Below are the code and all the weights of a small trained network. Each question names an input and a class and asks about switching units off, where a switched-off unit gives its printed mean instead of its output.

import numpy as np


def w(rows, s, z=0):
    codes = np.array(rows[::2]) - 128.0
    scale = np.full(codes.shape[1], s)
    scale[-1] = z or s
    return codes * scale


def norm(h):
    return h / np.sqrt((h * h).mean(-1, keepdims=True) + 1e-5)


def f(y):
    return y / 2 * (1 + np.tanh(0.7978845608 * (y + 0.044715 * y**3)))


def log_softmax(a):
    a = a - a.max(-1, keepdims=True)
    return a - np.log(np.exp(a).sum(-1, keepdims=True))


def net(x, mask):
    res = np.array(x, float).reshape(1, 5) / 4 @ E
    u = 0
    for l in range(3):
        y = f(norm(res) @ A[l][:, :-1].T + A[l][:, -1])
        res = res + np.where(mask[u : u + 10], y, B[l][:, -1]) @ B[l][:, :-1]
        u += 10
    return log_softmax(norm(res)[-1] @ U[:, :-1].T + U[:, -1])


A, B = {}, {}
E = w([
[75,234,97,155,77,147,94,93,176,205,82,38],'x0',
[134,87,108,12,178,214,102,98,176,181,29,199],'x1',
[129,114,130,130,130,118,118,114,125,135,131,123],'x2',
[137,132,123,138,118,146,125,127,125,128,135,140],'x3',
[146,44,165,135,47,144,102,254,95,184,148,83],'x4',
],0.0089)
A[0] = w([
[132,129,151,106,116,160,120,138,124,93,134,150,148],'0.n0',
[138,81,125,166,135,99,113,115,97,94,156,135,65],'0.n1',
[133,191,129,108,91,138,112,114,135,221,115,72,10],'0.n2',
[131,201,121,74,92,123,115,91,103,203,104,82,1],'0.n3',
[119,212,130,223,87,89,128,114,121,141,170,34,11],'0.n4',
[112,143,117,158,104,93,152,122,141,39,144,123,93],'0.n5',
[135,154,137,175,102,60,144,149,77,29,198,97,155],'0.n6',
[137,56,124,119,58,123,115,248,131,224,145,98,237],'0.n7',
[137,138,141,190,116,103,122,165,105,104,190,77,29],'0.n8',
[130,126,131,132,115,115,134,115,148,153,144,117,21],'0.n9',
],0.011,0.0026)
B[0] = w([
[154,60,49,148,127,103,135,118,113,170,144,135,140],'0.n0',
[120,142,105,134,185,181,109,161,186,100,126,124,158],'0.n1',
[116,113,102,218,147,68,74,78,159,207,62,166,179],'0.n2',
[142,122,120,134,108,189,175,165,195,138,164,131,168],'0.n3',
[147,171,127,7,118,100,102,103,40,106,155,94,216],'0.n4',
[213,130,176,151,187,131,71,143,120,157,114,157,164],'0.n5',
[80,94,152,208,162,186,128,103,223,163,143,157,226],'0.n6',
[109,103,188,137,131,197,118,193,33,151,111,88,250],'0.n7',
[92,140,40,164,55,73,183,193,157,82,31,145,194],'0.n8',
[186,229,88,144,93,230,72,165,139,43,76,145,126],'0.n9',
],0.012,0.017)
A[1] = w([
[125,87,156,114,36,102,148,155,119,141,124,66,103],'1.n0',
[162,86,141,6,140,107,191,109,30,105,175,152,166],'1.n1',
[174,155,140,182,152,108,146,88,105,159,250,81,150],'1.n2',
[151,109,69,127,146,61,157,84,206,125,133,171,71],'1.n3',
[144,129,199,138,121,78,138,115,120,92,158,150,39],'1.n4',
[163,195,114,57,81,59,113,94,129,79,170,162,2],'1.n5',
[127,88,153,162,115,139,164,167,80,67,95,122,126],'1.n6',
[141,203,136,88,105,57,104,121,33,86,140,80,123],'1.n7',
[145,190,96,111,103,92,140,74,178,154,124,109,10],'1.n8',
[150,140,80,133,99,66,117,125,175,90,165,149,96],'1.n9',
],0.015,0.0026)
B[1] = w([
[125,172,86,149,144,140,119,68,155,107,110,198,232],'1.n0',
[135,95,149,123,125,109,35,138,118,75,126,108,214],'1.n1',
[115,149,128,190,126,83,135,165,159,135,117,98,151],'1.n2',
[115,210,130,125,120,137,122,94,81,110,133,191,233],'1.n3',
[146,155,112,122,90,188,146,102,149,123,95,177,125],'1.n4',
[127,69,148,136,180,113,71,160,154,153,194,7,170],'1.n5',
[152,117,131,90,101,72,181,126,185,120,165,135,255],'1.n6',
[143,181,143,134,67,53,113,122,109,159,149,148,218],'1.n7',
[131,95,141,67,121,145,180,128,194,135,160,135,195],'1.n8',
[175,123,181,148,196,141,98,108,113,167,144,119,142],'1.n9',
],0.02,0.0095)
A[2] = w([
[132,173,137,191,218,162,170,105,118,111,67,96,25],'2.n0',
[100,67,74,139,157,154,244,155,159,94,139,62,1],'2.n1',
[156,41,112,126,148,134,73,140,158,193,67,69,116],'2.n2',
[152,46,128,48,119,161,134,140,185,84,109,58,33],'2.n3',
[116,167,54,130,61,95,126,106,81,159,72,77,84],'2.n4',
[163,101,130,117,134,139,148,190,136,168,146,30,104],'2.n5',
[63,150,116,114,171,242,181,85,97,169,104,56,47],'2.n6',
[88,156,102,158,143,136,47,95,120,12,105,102,142],'2.n7',
[133,98,128,60,176,153,92,109,8,70,153,100,89],'2.n8',
[97,61,145,146,123,109,84,191,158,79,123,75,82],'2.n9',
],0.018,0.0026)
B[2] = w([
[187,144,166,131,198,143,173,157,42,153,135,152,191],'2.n0',
[101,70,143,139,64,87,147,161,216,36,128,89,209],'2.n1',
[146,76,187,177,137,141,90,191,53,120,148,55,241],'2.n2',
[161,183,137,126,158,114,141,140,47,146,117,198,200],'2.n3',
[87,178,67,170,113,126,173,124,55,118,53,118,232],'2.n4',
[114,138,90,157,194,114,71,65,195,109,115,76,216],'2.n5',
[107,59,161,100,52,249,86,99,153,137,151,149,194],'2.n6',
[73,114,96,230,183,163,142,120,211,112,90,111,250],'2.n7',
[158,97,43,25,117,59,103,101,107,91,101,142,254],'2.n8',
[154,167,163,71,94,140,230,135,111,180,182,138,253],'2.n9',
],0.02,0.0092)
U = w([
[131,169,159,222,242,135,178,140,134,107,129,200,254],'0',
[112,96,175,123,66,72,240,197,206,56,171,144,181],'1',
[131,170,166,115,157,44,77,94,176,181,205,28,208],'2',
[68,227,69,157,36,54,164,127,51,137,67,125,111],'3',
[94,95,32,91,180,73,76,74,161,17,76,176,41],'4',
[192,84,139,16,125,59,136,170,9,99,148,159,218],'5',
[97,146,148,46,76,209,142,56,191,157,161,222,5],'6',
[102,62,185,168,82,209,62,162,55,159,115,81,56],'7',
],0.012,0.00089)

Each question gives the input, the list of numbers given to net, and the class t.
The units are the neurons (one row each of A and B). Each row of codes is followed by its name. A weight is (code - 128) times the scale printed after its matrix; where a second scale follows, it is the last column's (A, B and U).
mask holds one flag per neuron, layer by layer. A switched-off neuron (its flag False) gives its mean, the last column of its row in B, instead of its output. The means were averaged over made-up inputs and are rounded, as every weight is.
A unit's drop is (log p(t) with every unit on - log p(t) with that unit switched off) / (log p(t) with every unit on - log p(t) with every unit switched off).
The circuit of an input: a set's keep is (log p(t) with only the set's units on - log p(t) with every unit switched off) / (log p(t) with every unit on - log p(t) with every unit switched off). Starting from the 12 units with the biggest drops (on a tie, the unit counted first), units are removed one at a time, each time the one whose removal leaves the highest keep (on an exact tie, the one counted first), for as long as the keep stays at least 0.8.
circuit, biggest first: the units of the circuit, biggest drop first
most important unit: the unit with the biggest drop
k most important neurons: the k neurons with the biggest drops, biggest first
drop of u: that unit's drop, to one decimal
input [-7,-2,7,-7,-1], class 0: most important unit : 0.n7
input [3,-3,3,-8,-5], class 2: 3 most important neurons : 0.n4, 0.n7, 1.n5
input [5,2,-7,2,-8], class 6: 2 most important neurons : 0.n7, 1.n8
input [7,-7,3,0,-5], class 2: 3 most important neurons : 0.n4, 0.n7, 1.n5
input [-8,2,-6,-2,-1], class 4: 2 most important neurons : 0.n7, 0.n4
input [4,7,-7,-5,1], class 7: 2 most important neurons : 0.n8, 2.n2
input [0,2,-1,-3,3], class 5: 3 most important neurons : 0.n6, 0.n8, 0.n7
input [7,5,-5,-8,1], class 7: 2 most important neurons : 2.n2, 1.n0
input [-8,0,8,5,5], class 1: 4 most important neurons : 0.n4, 1.n6, 2.n1, 0.n1
input [-6,0,-6,-2,-7], class 0: 2 most important neurons : 0.n4, 0.n7
input [4,-4,-4,7,-5], class 2: 3 most important neurons : 0.n4, 0.n7, 1.n5
input [4,-6,1,-4,-3], class 2: 2 most important neurons : 0.n4, 0.n7
input [3,2,0,-4,-6], class 6: 3 most important neurons : 0.n4, 0.n7, 1.n8
input [7,2,-8,-3,5], class 7: most important unit : 0.n2
input [1,0,2,3,6], class 3: 2 most important neurons : 0.n6, 1.n6
input [0,-2,-6,4,2], class 1: 3 most important neurons : 0.n6, 0.n8, 1.n6
input [-4,5,6,-4,1], class 5: drop of 2.n1 : 0.0
input [1,-4,-1,-1,-5], class 2: drop of 0.n7 : 1.2
input [-3,8,-1,-2,3], class 5: drop of 0.n6 : 0.7
input [-1,1,-2,-8,3], class 5: drop of 0.n6 : 1.4
input [0,-6,4,2,0], class 0: circuit, biggest first : 0.n6
